Small tables with named rows and columns. After each table, cells are looked up by row and column.

par:
columns: pota, pofitem, lutum, vup, tebi, mademer, muz
lazuki: [-37.88, -9.76, 38.15, -84.78, 81.97, 32.07, 5.14]
bur: [-72.19, 54.35, 2.00, -94.33, -18.45, -97.68, -14.92]
tedi: [33.70, -51.82, -3.62, -47.07, 27.37, 39.35, 45.68]
luruku: [86.39, -3.33, -84.74, -25.74, -39.39, 18.81, 47.36]
vavu: [-40.23, 20.59, -3.72, 80.84, -46.66, -21.23, -54.50]
rogunos: [-68.93, 90.84, -19.95, 72.38, 0.50, 79.52, -97.33]
mik: [87.67, -60.42, -78.89, 51.51, -72.04, -42.03, 21.78]
kimemu: [-40.06, -50.34, 65.67, -35.22, -21.91, 68.06, 36.09]
sig: [-29.44, 65.22, 24.02, 12.15, 66.30, 49.35, -18.59]
bul: [-41.77, 45.90, 33.42, 68.60, -60.31, -32.77, 70.37]
fir: [18.85, -15.10, -34.75, -76.32, -73.07, -33.73, -39.53]
sud: [87.13, -0.72, -54.22, 81.77, -41.14, 10.32, -32.40]

lazuki, pofitem => -9.76
kimemu, muz => 36.09
luruku, muz => 47.36
fir, mademer => -33.73
rogunos, lutum => -19.95
rogunos, vup => 72.38
tedi, lutum => -3.62
sig, pofitem => 65.22
sig, pota => -29.44
mik, pofitem => -60.42
bur, muz => -14.92
mik, tebi => -72.04
kimemu, pofitem => -50.34
mik, vup => 51.51
sud, mademer => 10.32
sig, muz => -18.59

peg.csv
,nerini,bire,bikudog,tutedav
nez,93,103,79,100
leri,111,137,103,119
riko,230,105,108,213
buno,23,149,141,40
pakun,10,131,130,26
tafemi,103,125,96,111
mivigus,28,154,144,45
gesevi,204,84,95,188
sud,100,123,95,108
sipuguf,137,149,168,133
mer,109,134,101,118

nez, bire: 103
mivigus, nerini: 28
leri, nerini: 111
buno, nerini: 23
buno, bire: 149
mivigus, bire: 154
mivigus, bikudog: 144
buno, tutedav: 40
buno, bikudog: 141
sud, bire: 123
tafemi, bire: 125
sud, tutedav: 108
sipuguf, nerini: 137

Table kegegot
,dubitap,nis,fatif,zuribo,tebasu,mir,tet,mikeg,ged,lebolu
kog,2.09,3.51,5.55,7.70,8.94,1.94,0.68,3.21,6.72,4.41
lil,3.43,4.11,5.08,6.10,6.69,3.36,2.76,3.97,5.63,4.53
mem,2.27,3.58,5.45,7.43,8.57,2.14,0.98,3.31,6.53,4.40

What is the dubitap of kog in kegegot? 2.09
What is the fatif of mem in kegegot? 5.45
What is the mir of lil in kegegot? 3.36
What is the tet of lil in kegegot? 2.76
What is the tet of kog in kegegot? 0.68
What is the dubitap of mem in kegegot? 2.27

vupu
fields: kugorer, vak, tuvu, per, kof, tunipu, vid, sazaz, zis
sivo: [3981, 6132, 3857, 4098, 4114, 3840, 6230, 4133, 5228]
maruza: [3657, 6979, 3267, 3169, 3535, 3337, 6635, 3513, 6280]
molo: [4205, 5922, 4076, 4297, 4313, 4044, 6032, 4329, 5156]
vopov: [3773, 6757, 3432, 3407, 3706, 3478, 6513, 3694, 6012]
tel: [2239, 7024, 2570, 3401, 2432, 2455, 7726, 2495, 6065]
kubivug: [7314, 5222, 6329, 4388, 6217, 6822, 2896, 6032, 6984]
nalarom: [7326, 5224, 6333, 4385, 6221, 6829, 2883, 6035, 6994]
naduku: [3174, 7233, 3057, 2886, 2885, 3171, 6802, 2870, 7229]
bof: [3703, 6887, 3333, 3267, 3605, 3392, 6587, 3588, 6166]
tigevis: [7315, 5222, 6331, 4387, 6218, 6824, 2897, 6032, 6985]
mun: [3613, 7053, 3213, 3091, 3476, 3290, 6678, 3449, 6369]
goz: [4288, 5504, 4463, 4706, 4334, 4442, 5670, 4367, 5259]
kuf: [4043, 6055, 4073, 4099, 3925, 4109, 5932, 3938, 5957]
zep: [7324, 5224, 6329, 4386, 6219, 6825, 2881, 6033, 6996]

bof, sazaz: 3588
vopov, kof: 3706
tigevis, vak: 5222
mun, kof: 3476
vopov, tunipu: 3478
kuf, per: 4099
tel, zis: 6065
molo, vak: 5922
maruza, vid: 6635
naduku, vak: 7233
goz, kof: 4334
kuf, tunipu: 4109

kog =
,musobil,lakurok,nopu,lopata,risusob,pid,zot,piv,segip,resop
vopad,68,201,119,162,87,158,182,28,151,189
fono,32,50,188,45,38,39,49,171,38,188
rud,77,74,147,77,80,71,78,146,72,142
tusani,31,49,189,44,37,38,48,172,37,189
rez,26,44,194,39,31,32,43,177,32,195
biga,80,76,145,80,83,74,80,143,74,139
bada,68,201,119,163,87,158,182,29,151,188
bekudab,68,200,120,161,87,157,180,29,150,188
sutomud,50,57,191,41,36,51,44,176,50,164
lorim,68,201,119,162,87,158,182,28,151,188
nes,87,74,157,66,72,76,66,157,77,127
pel,47,54,193,39,33,49,42,178,48,167

lakurok of sutomud: 57
lakurok of rud: 74
nopu of pel: 193
lakurok of lorim: 201
nopu of rez: 194
zot of biga: 80
piv of bada: 29
segip of vopad: 151
nopu of bekudab: 120
segip of nes: 77
zot of rud: 78
lopata of lorim: 162
musobil of bekudab: 68
risusob of fono: 38
piv of vopad: 28
resop of biga: 139
Row with the largest lopata: bada

faf
|  | dit | veduku | fevum |
|---|---|---|---|
| zigido | 0.6 | -6.8 | 4.1 |
| zet | -0.6 | -6.6 | -6.3 |
| ravator | 0.0 | -7.6 | -4.5 |
| zur | -2.7 | 3.3 | 5.8 |
| neseroz | 1.2 | -7.8 | -4.4 |
| vikobib | 0.5 | -1.9 | -8.4 |
| gifi | 0.4 | -6.2 | 5.1 |
| kon | 2.4 | -7.8 | -4.4 |
| nuto | 1.2 | -7.1 | 4.1 |
| negiz | -2.3 | 5.2 | -5.4 |
| keza | -3.3 | 6.7 | -2.7 |

fevum of nuto = 4.1
fevum of zet = -6.3
veduku of gifi = -6.2
veduku of nuto = -7.1
dit of vikobib = 0.5
dit of negiz = -2.3
fevum of gifi = 5.1
veduku of zigido = -6.8
dit of zet = -0.6
dit of nuto = 1.2
dit of ravator = 0.0
veduku of neseroz = -7.8

Table zav
	gofusep	tad	dilubub	fimi	sabufo	vin	pifupo	roseben	zerid
tul	0.572	4.578	-0.349	2.618	-0.258	-0.860	2.670	-0.287	2.578
zin	6.682	-0.672	2.367	-1.219	-2.295	4.734	1.527	1.500	-2.977
kinato	2.777	0.270	-3.153	-4.763	3.443	0.298	-1.044	-2.961	-0.268
kurimav	4.906	1.534	-1.484	4.129	5.495	-0.531	-0.416	1.950	0.890
bogefa	-0.320	2.150	-2.161	2.654	-2.516	-0.768	-1.224	-5.288	-0.639
fenelod	-2.182	1.526	1.528	-1.519	1.964	0.574	1.974	0.938	-0.721
sus	4.743	2.821	3.172	-0.759	1.106	2.866	2.949	1.962	6.250
dalorap	3.306	-0.574	3.794	-2.350	2.871	-0.648	-0.174	1.942	2.230
vurut	1.383	-1.590	-0.069	-0.427	5.280	0.158	-2.744	0.435	-0.114
tasozi	0.130	1.062	2.408	0.688	1.841	0.132	2.812	0.743	0.250
diraf	1.151	4.299	1.912	-3.217	-2.215	2.697	3.103	2.182	1.014

What is the zerid of fenelod in zav?
-0.721
What is the fimi of kurimav in zav?
4.129
What is the vin of sus in zav?
2.866
What is the gofusep of diraf in zav?
1.151
What is the tad of tasozi in zav?
1.062
What is the roseben of vurut in zav?
0.435
What is the sabufo of bogefa in zav?
-2.516
What is the dilubub of tasozi in zav?
2.408
What is the dilubub of fenelod in zav?
1.528
What is the gofusep of vurut in zav?
1.383
What is the sabufo of vurut in zav?
5.280
What is the vin of fenelod in zav?
0.574
What is the sabufo of sus in zav?
1.106

